Below is a small trained network, with its code and all its weights. Each question gives an input and a class and asks what happens when units are switched off, that is, made to give their printed mean instead of their output.

import numpy as np


def w(rows, s, z=0):
    codes = np.array(rows[::2]) - 128.0
    scale = np.full(codes.shape[1], s)
    scale[-1] = z or s
    return codes * scale


def norm(h):
    return h / np.sqrt((h * h).mean(-1, keepdims=True) + 1e-5)


def f(y):
    return np.maximum(y, 0)


def log_softmax(a):
    a = a - a.max(-1, keepdims=True)
    return a - np.log(np.exp(a).sum(-1, keepdims=True))


def net(x, mask):
    res = np.array(x, float).reshape(1, 8) / 4 @ E
    u = 0
    for l in range(2):
        y = f(norm(res) @ A[l][:, :-1].T + A[l][:, -1])
        res = res + np.where(mask[u : u + 10], y, B[l][:, -1]) @ B[l][:, :-1]
        u += 10
    return log_softmax(norm(res)[-1] @ U[:, :-1].T + U[:, -1])


A, B = {}, {}
E = w([
[113,117,141,121,73,129,216],'x0',
[91,75,101,138,70,127,127],'x1',
[118,92,80,97,122,164,147],'x2',
[122,153,113,95,95,47,166],'x3',
[179,50,153,106,83,96,100],'x4',
[45,158,145,98,171,84,93],'x5',
[146,195,87,253,145,91,156],'x6',
[165,101,183,151,171,136,130],'x7',
],0.0034)
A[0] = w([
[165,106,174,157,89,118,196,4],'0.n0',
[194,171,177,253,200,150,120,151],'0.n1',
[198,145,76,108,114,217,167,133],'0.n2',
[116,163,131,147,133,144,154,86],'0.n3',
[122,121,136,123,109,118,155,57],'0.n4',
[134,1,179,167,145,177,140,82],'0.n5',
[49,171,151,174,113,182,85,147],'0.n6',
[105,197,199,46,189,114,120,104],'0.n7',
[69,202,106,121,180,99,227,158],'0.n8',
[110,110,103,125,163,81,118,57],'0.n9',
],0.0096,0.0015)
B[0] = w([
[131,97,114,156,38,108,221,182],'0.n0',
[69,193,16,254,207,96,109,254],'0.n1',
[83,138,245,113,132,153,87,197],'0.n2',
[95,110,88,104,138,128,93,156],'0.n3',
[204,117,133,165,137,98,141,145],'0.n4',
[137,147,211,49,107,178,75,210],'0.n5',
[159,141,92,198,96,152,94,174],'0.n6',
[154,80,220,38,95,126,189,196],'0.n7',
[113,165,108,214,161,220,55,218],'0.n8',
[123,125,116,90,128,114,48,146],'0.n9',
],0.009,0.0078)
A[1] = w([
[141,154,162,108,136,185,162,130],'1.n0',
[60,137,168,142,165,139,189,134],'1.n1',
[150,123,105,103,151,78,128,109],'1.n2',
[113,171,87,149,180,134,150,78],'1.n3',
[136,134,132,85,238,97,166,3],'1.n4',
[127,109,196,36,142,177,116,38],'1.n5',
[157,140,168,96,254,99,178,46],'1.n6',
[161,129,87,150,187,107,155,55],'1.n7',
[160,77,147,26,162,147,176,29],'1.n8',
[124,116,87,100,133,104,230,77],'1.n9',
],0.0086,0.0014)
B[1] = w([
[118,97,180,117,124,52,63,186],'1.n0',
[231,88,71,69,79,148,32,163],'1.n1',
[111,91,132,74,212,143,142,134],'1.n2',
[128,138,112,182,131,166,67,198],'1.n3',
[104,132,95,54,231,17,148,136],'1.n4',
[167,135,235,84,111,168,128,255],'1.n5',
[88,101,2,46,64,39,38,143],'1.n6',
[81,101,125,90,116,249,126,161],'1.n7',
[121,178,122,228,127,185,74,196],'1.n8',
[175,33,121,191,121,78,154,143],'1.n9',
],0.0086,0.0067)
U = w([
[126,107,77,54,160,64,124,33],'0',
[162,78,109,149,86,75,246,108],'1',
[105,161,61,207,164,158,92,212],'2',
[120,132,97,70,161,125,235,4],'3',
[153,110,224,65,98,159,101,216],'4',
],0.011,0.0031)

Each question gives the input, the list of numbers given to net, and the class t.
The units are the neurons (one row each of A and B). Each row of codes is followed by its name. A weight is (code - 128) times the scale printed after its matrix; where a second scale follows, it is the last column's (A, B and U).
mask holds one flag per neuron, layer by layer. A switched-off neuron (its flag False) gives its mean, the last column of its row in B, instead of its output. The means were averaged over made-up inputs and are rounded, as every weight is.
A unit's drop is (log p(t) with every unit on - log p(t) with that unit switched off) / (log p(t) with every unit on - log p(t) with every unit switched off).
The circuit of an input: a set's keep is (log p(t) with only the set's units on - log p(t) with every unit switched off) / (log p(t) with every unit on - log p(t) with every unit switched off). Starting from the 12 units with the biggest drops (on a tie, the unit counted first), units are removed one at a time, each time the one whose removal leaves the highest keep (on an exact tie, the one counted first), for as long as the keep stays at least 0.8.
circuit, biggest first: the units of the circuit, biggest drop first
unit that matters most: the unit with the biggest drop
top k neurons: the k neurons with the biggest drops, biggest first
top k neurons in layer l: the k neurons of layer l with the biggest drops, biggest first
drop of u: that unit's drop, to one decimal
input [0,2,7,0,5,1,4,6], class 4: circuit, biggest first -> 0.n5
input [-3,-6,-7,1,3,-2,-1,3], class 0: top 2 neurons -> 0.n8, 0.n7
input [2,-6,0,8,2,4,3,0], class 4: top 3 neurons in layer 0 -> 0.n1, 0.n7, 0.n6
input [1,5,6,3,-6,6,-2,8], class 4: top 2 neurons -> 0.n1, 0.n7
input [6,-8,-2,4,-7,7,-1,1], class 4: top 2 neurons in layer 0 -> 0.n7, 0.n1
input [-7,-1,-5,0,-1,3,-1,2], class 0: top 3 neurons in layer 0 -> 0.n7, 0.n8, 0.n0
input [-7,-6,2,3,-4,5,-3,2], class 4: top 3 neurons -> 0.n7, 0.n1, 1.n5
input [8,2,-1,4,6,-6,1,7], class 1: top 2 neurons -> 0.n0, 0.n8
input [6,4,-6,5,2,4,3,4], class 1: circuit, biggest first -> 0.n0, 0.n2, 0.n5
input [-8,-6,3,0,-1,7,2,-8], class 4: top 3 neurons -> 0.n1, 0.n7, 1.n8
input [0,-8,-7,-4,6,-5,-2,1], class 2: top 2 neurons -> 0.n1, 1.n5
input [-7,6,8,1,6,-7,7,-2], class 4: top 4 neurons -> 0.n1, 0.n2, 0.n8, 0.n6
input [-4,-4,7,-1,-8,7,-6,-1], class 4: top 2 neurons -> 0.n7, 0.n1
input [2,-7,-8,8,8,-2,-2,-3], class 1: unit that matters most -> 0.n5
input [7,-6,6,2,1,-6,3,-6], class 4: top 3 neurons in layer 0 -> 0.n2, 0.n1, 0.n6
input [7,1,0,0,6,-1,7,4], class 1: top 2 neurons -> 0.n0, 0.n8
input [-7,-7,-8,2,-4,-1,-8,5], class 0: top 2 neurons in layer 1 -> 1.n6, 1.n4
input [-8,-2,-6,8,5,5,3,2], class 0: top 2 neurons in layer 0 -> 0.n7, 0.n8
input [8,6,-8,5,2,-8,-3,-3], class 1: drop of 0.n0 -> 0.2
input [8,-4,-4,8,1,-3,-2,-2], class 1: drop of 0.n0 -> 0.2
